Here is a tiny trained network, its code and every weight. The questions are about switching its units off for an input and a class, where a switched-off unit gives its printed mean instead of its output.

import numpy as np


def w(rows, s, z=0):
    codes = np.array(rows[::2]) - 128.0
    scale = np.full(codes.shape[1], s)
    scale[-1] = z or s
    return codes * scale


def norm(h):
    return h / np.sqrt((h * h).mean(-1, keepdims=True) + 1e-5)


def f(y):
    return y / 2 * (1 + np.tanh(0.7978845608 * (y + 0.044715 * y**3)))


def log_softmax(a):
    a = a - a.max(-1, keepdims=True)
    return a - np.log(np.exp(a).sum(-1, keepdims=True))


def net(x, mask):
    res = np.array(x, float).reshape(1, 4) / 4 @ E
    u = 0
    for l in range(4):
        y = f(norm(res) @ A[l][:, :-1].T + A[l][:, -1])
        res = res + np.where(mask[u : u + 4], y, B[l][:, -1]) @ B[l][:, :-1]
        u += 4
    return log_softmax(norm(res)[-1] @ U[:, :-1].T + U[:, -1])


A, B = {}, {}
E = w([
[167,127,102,47,3],'x0',
[60,180,79,188,40],'x1',
[195,188,118,174,82],'x2',
[132,193,205,133,84],'x3',
],0.0077)
A[0] = w([
[190,101,159,95,177,255],'0.n1',
[49,123,78,170,45,21],'0.n2',
[144,141,155,150,113,232],'0.n3',
[147,98,89,7,13,92],'0.n4',
],0.011,0.0018)
B[0] = w([
[158,227,131,81,171,208],'0.n1',
[1,162,102,15,158,211],'0.n2',
[31,47,65,51,244,155],'0.n3',
[201,98,128,208,20,255],'0.n4',
],0.0099,0.0068)
A[1] = w([
[114,209,78,122,168,221],'1.n1',
[246,72,208,163,114,7],'1.n2',
[160,132,85,7,60,254],'1.n3',
[36,113,107,207,81,217],'1.n4',
],0.015,0.00085)
B[1] = w([
[99,72,135,144,202,222],'1.n1',
[75,15,54,11,176,202],'1.n2',
[123,78,250,167,35,254],'1.n3',
[115,183,69,201,68,245],'1.n4',
],0.014,0.0081)
A[2] = w([
[6,108,74,207,64,116],'2.n1',
[112,124,135,148,174,62],'2.n2',
[106,90,84,143,31,153],'2.n3',
[44,174,177,153,176,255],'2.n4',
],0.015,0.0046)
B[2] = w([
[179,212,57,146,112,254],'2.n1',
[80,172,135,165,92,148],'2.n2',
[94,130,250,115,233,211],'2.n3',
[170,88,47,118,174,221],'2.n4',
],0.012,0.015)
A[3] = w([
[85,110,143,224,196,191],'3.n1',
[95,169,97,199,130,188],'3.n2',
[82,186,169,178,7,4],'3.n3',
[125,94,210,69,97,92],'3.n4',
],0.019,0.0024)
B[3] = w([
[136,138,144,70,137,235],'3.n1',
[119,128,121,160,80,255],'3.n2',
[57,103,220,203,253,246],'3.n3',
[101,135,100,127,66,227],'3.n4',
],0.025,0.0097)
U = w([
[147,119,94,33,233,187],'0',
[30,129,202,224,154,159],'1',
[118,210,13,185,114,185],'2',
[215,128,162,149,90,4],'3',
[159,146,148,120,97,2],'4',
[73,43,147,65,7,175],'5',
],0.014,0.0063)

Each question gives the input, the list of numbers given to net, and the class t.
The units are the neurons (one row each of A and B). Each row of codes is followed by its name. A weight is (code - 128) times the scale printed after its matrix; where a second scale follows, it is the last column's (A, B and U).
mask holds one flag per neuron, layer by layer. A switched-off neuron (its flag False) gives its mean, the last column of its row in B, instead of its output. The means were averaged over made-up inputs and are rounded, as every weight is.
A unit's drop is (log p(t) with every unit on - log p(t) with that unit switched off) / (log p(t) with every unit on - log p(t) with every unit switched off).
most important unit: the unit with the biggest drop
k most important neurons: the k neurons with the biggest drops, biggest first
k most important neurons of layer l: the k neurons of layer l with the biggest drops, biggest first
drop when u is switched off: that unit's drop, to one decimal
input [3,-5,-2,8], class 5: most important unit => 1.n2
input [2,-2,3,8], class 5: 2 most important neurons => 0.n2, 1.n2
input [0,-1,-5,-6], class 0: 2 most important neurons => 1.n4, 2.n1
input [1,-5,-8,2], class 5: 2 most important neurons => 2.n1, 3.n3
input [0,3,4,-1], class 2: 3 most important neurons => 0.n4, 2.n1, 3.n3
input [-1,-8,-8,-8], class 0: 2 most important neurons => 0.n4, 3.n3
input [-1,2,2,-6], class 2: 2 most important neurons of layer 0 => 0.n4, 0.n1
input [0,5,0,-1], class 2: 2 most important neurons of layer 0 => 0.n4, 0.n2
input [-7,5,-6,2], class 2: drop when 0.n4 is switched off => 0.1
input [4,-8,-6,-8], class 5: drop when 2.n2 is switched off => 0.0
input [6,-2,-3,-8], class 5: drop when 1.n2 is switched off => 0.1
